Below is a small trained network, with its code and all its weights. Each question gives an input and a target symbol and asks what happens when units are switched off, that is, made to give their printed mean instead of their output.

import numpy as np


def w(rows, s, z=0):
    codes = np.array(rows[::2]) - 128.0
    scale = np.full(codes.shape[1], s)
    scale[-1] = z or s
    return codes * scale


def norm(h):
    return h / np.sqrt((h * h).mean(-1, keepdims=True) + 1e-5)


def f(y):
    return y / 2 * (1 + np.tanh(0.7978845608 * (y + 0.044715 * y**3)))


def softmax(a):
    e = np.exp(a - a.max(-1, keepdims=True))
    return e / e.sum(-1, keepdims=True)


def log_softmax(a):
    a = a - a.max(-1, keepdims=True)
    return a - np.log(np.exp(a).sum(-1, keepdims=True))


def net(x, mask):
    ids = ['ΦΨαβγλτω'.index(c) for c in x.split()]
    T = len(ids)
    res = E[ids] + P[:T]
    r = norm(res)
    for j in range(3):
        rows = slice(4 * j, 4 * j + 4)
        q, k, v = (r @ M[0][rows].T for M in (Q, K, V))
        z = softmax(np.where(np.tri(T) > 0, q @ k.T / 4**0.5, -1e9)) @ v
        o = O[0][rows]
        res = res + np.where(mask[j], z, o[:, -1]) @ o[:, :-1]
    y = f(norm(res) @ A[0][:, :-1].T + A[0][:, -1])
    res = res + np.where(mask[3:7], y, B[0][:, -1]) @ B[0][:, :-1]
    return log_softmax(norm(res)[-1] @ U[:, :-1].T + U[:, -1])


Q, K, V, O, A, B = {}, {}, {}, {}, {}, {}
E = w([
[77,32,136,197,150,129,86,58,187,126,168,94],'Φ',
[107,157,101,98,158,164,76,159,204,123,59,131],'Ψ',
[180,108,95,156,120,193,97,183,98,211,69,58],'α',
[79,169,253,215,178,154,105,124,38,145,114,144],'β',
[144,174,124,188,176,150,167,164,122,153,222,231],'γ',
[182,210,171,99,231,160,101,18,154,140,132,144],'λ',
[171,108,132,81,107,209,134,111,108,69,60,168],'τ',
[220,142,175,76,134,103,108,157,141,87,127,161],'ω',
],0.024)
P = w([
[95,208,177,85,46,219,91,206,131,124,223,100],'0',
[90,138,120,108,132,147,7,166,78,57,185,113],'1',
[98,108,151,103,139,159,91,154,98,136,154,105],'2',
[128,127,139,177,116,142,77,127,141,104,117,117],'3',
[111,78,155,142,140,141,108,113,129,167,105,129],'4',
[138,89,141,169,120,121,114,94,127,171,88,144],'5',
[119,67,137,179,147,107,144,69,141,165,73,154],'6',
[126,61,134,191,100,86,139,65,131,185,53,166],'7',
[124,56,113,201,119,60,130,32,142,185,31,169],'8',
],0.015)
Q[0] = w([
[159,124,130,221,151,163,93,151,112,176,201,123],'head 1',
[199,152,158,138,124,130,82,106,183,82,62,184],'head 1',
[89,153,118,133,107,151,98,153,118,30,141,106],'head 1',
[136,159,126,53,161,140,159,117,155,127,144,133],'head 1',
[52,165,68,175,73,108,224,185,124,121,207,160],'head 2',
[141,93,241,206,161,81,82,136,95,106,161,207],'head 2',
[108,170,124,61,157,129,141,133,65,84,195,114],'head 2',
[171,117,127,147,139,154,203,107,104,151,180,141],'head 2',
[189,132,171,3,123,114,125,166,139,89,142,105],'head 3',
[176,152,141,177,117,146,93,168,94,100,171,119],'head 3',
[141,136,143,94,138,201,128,74,182,103,65,160],'head 3',
[34,115,170,186,125,98,125,127,139,90,185,172],'head 3',
],0.042)
K[0] = w([
[198,112,132,118,148,93,151,80,100,122,68,194],'head 1',
[91,69,77,165,181,119,76,74,159,112,150,102],'head 1',
[111,164,60,98,140,143,79,167,99,91,161,114],'head 1',
[119,103,153,103,96,141,121,112,142,141,166,64],'head 1',
[116,145,154,102,96,129,121,232,158,110,255,115],'head 2',
[70,31,119,159,96,137,110,35,165,77,167,122],'head 2',
[128,141,180,100,151,165,139,130,70,78,156,148],'head 2',
[114,127,106,134,92,113,159,104,133,143,192,151],'head 2',
[190,205,124,60,116,126,95,221,119,92,137,144],'head 3',
[91,103,114,141,121,123,69,162,89,120,186,91],'head 3',
[197,68,161,89,134,82,127,92,141,113,68,173],'head 3',
[31,80,185,127,138,146,139,134,155,128,181,134],'head 3',
],0.043)
V[0] = w([
[98,121,198,175,93,218,149,52,21,91,164,214],'head 1',
[182,138,220,125,98,82,115,142,53,83,95,69],'head 1',
[186,91,180,115,114,123,82,51,184,141,155,65],'head 1',
[74,205,76,105,157,209,135,122,128,128,18,188],'head 1',
[30,130,194,173,151,58,98,86,148,154,4,131],'head 2',
[134,176,97,140,128,128,148,210,203,152,177,241],'head 2',
[70,186,228,56,77,91,133,107,121,92,66,91],'head 2',
[152,82,87,109,96,136,187,42,157,143,51,168],'head 2',
[33,167,203,217,175,135,204,75,40,152,131,141],'head 3',
[122,203,147,116,111,199,76,56,109,128,83,209],'head 3',
[192,40,84,97,101,125,176,62,131,61,116,134],'head 3',
[55,154,37,8,136,246,133,116,204,82,159,113],'head 3',
],0.03)
O[0] = w([
[61,150,162,166,104,159,172,87,116,89,44,150,227],'head 1',
[149,100,140,149,117,77,130,150,78,74,101,74,133],'head 1',
[160,71,114,170,137,66,115,116,105,160,105,181,250],'head 1',
[149,168,123,85,196,195,109,133,121,104,95,137,141],'head 1',
[45,171,127,148,143,107,34,143,139,146,125,60,227],'head 2',
[122,107,79,84,92,119,131,94,173,87,99,180,43],'head 2',
[133,174,155,113,157,109,69,102,67,72,127,132,72],'head 2',
[100,149,89,217,133,145,145,158,111,75,129,88,140],'head 2',
[135,124,147,156,106,199,82,108,136,128,129,250,41],'head 3',
[144,120,134,129,191,188,111,126,110,142,89,101,238],'head 3',
[176,122,137,95,149,103,175,92,128,81,162,114,124],'head 3',
[67,217,86,111,209,146,185,144,115,97,153,125,75],'head 3',
],0.024,0.023)
A[0] = w([
[168,163,125,141,202,165,122,93,158,78,82,58,177],'neuron 1',
[208,118,177,65,72,132,104,126,137,3,102,97,1],'neuron 2',
[150,121,106,93,139,232,116,146,145,122,64,102,165],'neuron 3',
[196,150,82,101,132,217,117,175,143,37,148,58,20],'neuron 4',
],0.054,0.0041)
B[0] = w([
[182,87,94,195,138,138,96,105,170,99,141,176,253],'neuron 1',
[129,78,232,73,166,159,128,169,253,105,114,111,160],'neuron 2',
[157,134,86,164,85,79,129,112,84,167,181,85,212],'neuron 3',
[14,102,157,124,65,111,122,153,108,91,47,144,190],'neuron 4',
],0.037,0.041)
U = w([
[101,106,133,136,10,72,158,150,252,148,162,219,112],'Φ',
[83,63,165,171,83,141,201,152,80,36,21,94,16],'Ψ',
[167,104,174,130,24,10,168,142,54,172,111,26,168],'α',
[64,173,202,165,90,141,163,157,190,158,195,70,113],'β',
[184,69,224,87,130,132,77,223,245,134,161,65,252],'γ',
[82,117,58,58,105,97,34,164,146,123,114,109,144],'λ',
[108,119,255,139,175,164,53,157,66,197,11,128,80],'τ',
[211,107,134,187,186,132,111,59,145,142,178,111,97],'ω',
],0.0055,0.0024)

Each question gives the input, a string of symbols that net reads in full, and the target symbol t.
The units are the heads (4 rows each of Q, K, V and O) and the neurons (one row each of A and B). Each row of codes is followed by its name. A weight is (code - 128) times the scale printed after its matrix; where a second scale follows, it is the last column's (O, A, B and U).
mask holds one flag per unit, heads first, then neurons. A switched-off unit (its flag False) gives its mean, the last column of its rows in O or B, instead of its output. The means were averaged over made-up inputs and are rounded, as every weight is.
A unit's drop is (log p(t) with every unit on - log p(t) with that unit switched off) / (log p(t) with every unit on - log p(t) with every unit switched off).
The circuit of an input: a set's keep is (log p(t) with only the set's units on - log p(t) with every unit switched off) / (log p(t) with every unit on - log p(t) with every unit switched off). Starting from all 7 units, units are removed one at a time, each time the one whose removal leaves the highest keep (on an exact tie, the one counted first), for as long as the keep stays at least 0.8.
circuit, biggest first: the units of the circuit, biggest drop first
most important unit: the unit with the biggest drop
top k neurons: the k neurons with the biggest drops, biggest first
heads that matter: for each layer, one digit per head in row order, 1 if its drop is at least 0.15 and else 0, layers parted by /
input β Φ α Ψ ω Ψ, target α: top 3 neurons -> neuron 1; neuron 2; neuron 4
input Φ ω α, target α: heads that matter -> 100
input Φ ω λ α ω α β, target α: most important unit -> head 1
input Φ α τ ω β λ τ γ, target ω: top 3 neurons -> neuron 4; neuron 3; neuron 1
input ω α τ Φ τ β, target ω: heads that matter -> 100
input γ τ β β, target τ: heads that matter -> 101
input Φ τ α λ τ β, target ω: circuit, biggest first -> head 1; neuron 3; neuron 1
input Φ β λ Φ, target τ: top 2 neurons -> neuron 1; neuron 3
input τ α λ Φ Ψ, target τ: circuit, biggest first -> head 1; head 3; neuron 1
input α τ Φ τ γ, target ω: circuit, biggest first -> head 1; neuron 1; neuron 3
input ω Φ ω, target α: heads that matter -> 101
input ω ω ω Ψ ω, target λ: circuit, biggest first -> head 1; neuron 4; head 2
input β γ γ ω, target γ: circuit, biggest first -> neuron 2; head 2
input ω λ β ω, target ω: circuit, biggest first -> head 3; neuron 1; neuron 4; head 2
input ω β Ψ τ τ Ψ τ Φ Ψ, target ω: circuit, biggest first -> head 3
input β γ ω τ λ ω Ψ ω, target λ: circuit, biggest first -> head 1; neuron 4
input Ψ α Φ ω Ψ α Ψ τ, target ω: heads that matter -> 111
input ω τ β ω ω λ γ Ψ, target λ: circuit, biggest first -> head 1; head 2
input ω α τ, target Ψ: heads that matter -> 011
input Φ ω γ γ λ α ω λ γ, target α: circuit, biggest first -> head 1
input Ψ γ Ψ α, target α: top 3 neurons -> neuron 3; neuron 1; neuron 2
input β β β ω α λ τ, target Ψ: heads that matter -> 110
input Φ β γ λ, target τ: heads that matter -> 101
input β β ω, target γ: circuit, biggest first -> neuron 2; head 2; head 1; neuron 4
